Here is a tiny trained network, its code and every weight. The questions are about switching its units off for an input and a target symbol, where a switched-off unit gives its printed mean instead of its output.

import numpy as np


def w(rows, s, z=0):
    codes = np.array(rows[::2]) - 128.0
    scale = np.full(codes.shape[1], s)
    scale[-1] = z or s
    return codes * scale


def f(y):
    return np.maximum(y, 0)


def softmax(a):
    e = np.exp(a - a.max(-1, keepdims=True))
    return e / e.sum(-1, keepdims=True)


def log_softmax(a):
    a = a - a.max(-1, keepdims=True)
    return a - np.log(np.exp(a).sum(-1, keepdims=True))


def net(x, mask):
    ids = ['ΔΞαβεζλμ'.index(c) for c in x.split()]
    T = len(ids)
    res = E[ids] + P[:T]
    u = 0
    for l in range(2):
        q, k, v = (res @ M[l].T for M in (Q, K, V))
        z = softmax(np.where(np.tri(T) > 0, q @ k.T / 4**0.5, -1e9)) @ v
        res = res + np.where(mask[u], z, O[l][:, -1]) @ O[l][:, :-1]
        u += 1
        y = f(res @ A[l][:, :-1].T + A[l][:, -1])
        res = res + np.where(mask[u : u + 16], y, B[l][:, -1]) @ B[l][:, :-1]
        u += 16
    return log_softmax(res[-1] @ U[:, :-1].T + U[:, -1])


Q, K, V, O, A, B = {}, {}, {}, {}, {}, {}
E = w([
[151,140,106],'Δ',
[161,106,148],'Ξ',
[104,245,98],'α',
[120,161,121],'β',
[240,92,57],'ε',
[90,198,137],'ζ',
[156,171,169],'λ',
[152,212,63],'μ',
],0.013)
P = w([
[22,47,12],'0',
[253,145,176],'1',
[231,118,164],'2',
[198,59,164],'3',
[73,178,62],'4',
[76,138,50],'5',
[99,146,62],'6',
[59,122,60],'7',
],0.0042)
Q[0] = w([
[12,12,196],'0.h0',
[240,247,65],'0.h0',
[158,140,179],'0.h0',
[253,214,226],'0.h0',
],0.005)
K[0] = w([
[20,66,45],'0.h0',
[248,192,233],'0.h0',
[154,138,117],'0.h0',
[253,178,133],'0.h0',
],0.0057)
V[0] = w([
[126,62,95],'0.h0',
[2,43,108],'0.h0',
[84,111,139],'0.h0',
[183,105,101],'0.h0',
],0.0072)
O[0] = w([
[62,45,134,88],'0.h0',
[2,56,66,1],'0.h0',
[85,149,113,86],'0.h0',
[129,69,158,150],'0.h0',
],0.0056,0.0045)
A[0] = w([
[140,41,163,111],'0.n0',
[136,170,154,250],'0.n1',
[94,167,138,55],'0.n2',
[85,166,71,234],'0.n3',
[141,133,170,240],'0.n4',
[41,102,97,156],'0.n5',
[173,6,205,91],'0.n6',
[65,166,144,56],'0.n7',
[95,184,154,75],'0.n8',
[156,77,115,206],'0.n9',
[54,146,89,4],'0.n10',
[33,200,126,6],'0.n11',
[128,152,142,239],'0.n12',
[158,110,115,240],'0.n13',
[74,191,113,82],'0.n14',
[104,39,135,24],'0.n15',
],0.013,0.0024)
B[0] = w([
[90,181,94,143],'0.n0',
[66,118,89,255],'0.n1',
[169,97,161,157],'0.n2',
[74,120,142,220],'0.n3',
[70,123,88,192],'0.n4',
[135,6,80,145],'0.n5',
[48,156,83,168],'0.n6',
[174,89,155,154],'0.n7',
[142,108,154,186],'0.n8',
[139,129,192,163],'0.n9',
[198,107,50,148],'0.n10',
[227,107,150,187],'0.n11',
[75,149,124,209],'0.n12',
[81,120,150,192],'0.n13',
[167,137,124,201],'0.n14',
[58,165,56,132],'0.n15',
],0.013,0.0062)
Q[1] = w([
[5,209,73],'1.h0',
[176,187,170],'1.h0',
[55,120,77],'1.h0',
[163,143,154],'1.h0',
],0.014)
K[1] = w([
[71,9,16],'1.h0',
[75,120,136],'1.h0',
[179,70,42],'1.h0',
[105,143,153],'1.h0',
],0.011)
V[1] = w([
[23,120,62],'1.h0',
[88,13,97],'1.h0',
[206,133,99],'1.h0',
[182,190,10],'1.h0',
],0.013)
O[1] = w([
[58,125,190,204],'1.h0',
[154,3,186,251],'1.h0',
[194,142,149,154],'1.h0',
[162,219,211,203],'1.h0',
],0.017,0.015)
A[1] = w([
[171,117,72,87],'1.n0',
[197,149,202,134],'1.n1',
[233,161,158,59],'1.n2',
[193,180,92,90],'1.n3',
[196,42,109,181],'1.n4',
[16,146,102,78],'1.n5',
[60,134,27,115],'1.n6',
[93,134,63,242],'1.n7',
[126,171,179,80],'1.n8',
[130,84,101,140],'1.n9',
[202,137,59,19],'1.n10',
[82,54,65,90],'1.n11',
[126,176,188,3],'1.n12',
[103,210,110,219],'1.n13',
[48,174,1,191],'1.n14',
[239,125,99,44],'1.n15',
],0.0095,0.0032)
B[1] = w([
[100,144,171,139],'1.n0',
[169,181,104,252],'1.n1',
[67,67,116,219],'1.n2',
[176,195,62,150],'1.n3',
[137,219,117,237],'1.n4',
[175,152,24,187],'1.n5',
[110,54,112,136],'1.n6',
[188,96,98,135],'1.n7',
[124,151,59,184],'1.n8',
[126,135,166,153],'1.n9',
[132,186,171,147],'1.n10',
[128,158,174,152],'1.n11',
[116,156,46,187],'1.n12',
[128,15,245,167],'1.n13',
[144,55,51,145],'1.n14',
[80,40,104,195],'1.n15',
],0.012,0.025)
U = w([
[139,123,192,227],'Δ',
[73,69,134,58],'Ξ',
[203,138,68,2],'α',
[238,171,191,80],'β',
[57,145,96,32],'ε',
[252,36,137,247],'ζ',
[135,25,70,125],'λ',
[129,254,167,221],'μ',
],0.0069,0.0029)

Each question gives the input, a string of symbols that net reads in full, and the target symbol t.
The units are the heads (4 rows each of Q, K, V and O) and the neurons (one row each of A and B). Each row of codes is followed by its name. A weight is (code - 128) times the scale printed after its matrix; where a second scale follows, it is the last column's (O, A, B and U).
mask holds one flag per unit, layer by layer, with each layer's heads first. A switched-off unit (its flag False) gives its mean, the last column of its rows in O or B, instead of its output. The means were averaged over made-up inputs and are rounded, as every weight is.
A unit's drop is (log p(t) with every unit on - log p(t) with that unit switched off) / (log p(t) with every unit on - log p(t) with every unit switched off).
The circuit of an input: a set's keep is (log p(t) with only the set's units on - log p(t) with every unit switched off) / (log p(t) with every unit on - log p(t) with every unit switched off). Starting from the 12 units with the biggest drops (on a tie, the unit counted first), units are removed one at a time, each time the one whose removal leaves the highest keep (on an exact tie, the one counted first), for as long as the keep stays at least 0.8.
circuit, biggest first: the units of the circuit, biggest drop first
unit that matters most: the unit with the biggest drop
k most important neurons: the k neurons with the biggest drops, biggest first
top k neurons in layer l: the k neurons of layer l with the biggest drops, biggest first
input μ μ ε, target μ: circuit, biggest first => 1.h0
input Ξ α Δ, target Ξ: circuit, biggest first => 1.h0; 0.h0; 0.n15; 0.n11
input β β ε, target β: 4 most important neurons => 0.n6; 1.n4; 0.n5; 0.n10
input Ξ Ξ μ, target Ξ: circuit, biggest first => 0.h0; 1.h0; 0.n15
input ζ μ μ ζ, target ζ: top 4 neurons in layer 0 => 0.n5; 0.n11; 0.n10; 0.n3
input ζ α μ β α, target α: circuit, biggest first => 0.n11; 1.n4; 1.h0; 0.n6
input ζ ε α α μ ε Ξ, target ζ: top 2 neurons in layer 0 => 0.n11; 0.n5
input Ξ Δ ζ, target Ξ: 2 most important neurons => 0.n5; 0.n15
input μ Ξ μ ε, target μ: circuit, biggest first => 0.n6; 1.h0
input μ μ α α μ α β, target μ: 2 most important neurons => 1.n15; 0.n10
input Ξ λ Ξ, target Ξ: circuit, biggest first => 0.h0; 1.h0; 0.n6
input Ξ α μ ζ α ζ β, target Ξ: circuit, biggest first => 1.h0; 0.h0; 0.n15
input μ Ξ Δ ζ β β, target μ: 3 most important neurons => 0.n10; 1.n15; 1.n2
input α ζ α, target α: top 2 neurons in layer 1 => 1.n3; 1.n15
input β μ β α Ξ, target β: unit that matters most => 0.h0
input ζ μ Δ ε λ μ Δ, target ζ: 4 most important neurons => 1.n15; 0.n5; 0.n11; 0.n10
input α λ μ μ, target α: top 4 neurons in layer 1 => 1.n15; 1.n3; 1.n1; 1.n2
input β Ξ μ, target β: top 3 neurons in layer 0 => 0.n5; 0.n10; 0.n3
input β ε μ ζ, target β: 2 most important neurons => 0.n5; 1.n4
input β ζ Δ Δ, target β: 2 most important neurons => 1.n4; 0.n5
input Δ ε Δ λ β ζ ζ β, target Δ: 2 most important neurons => 0.n5; 0.n11
input ε λ β α ζ ζ μ, target ε: most important neuron => 0.n9
input λ Δ Ξ Ξ λ, target λ: top 3 neurons in layer 1 => 1.n5; 1.n4; 1.n14
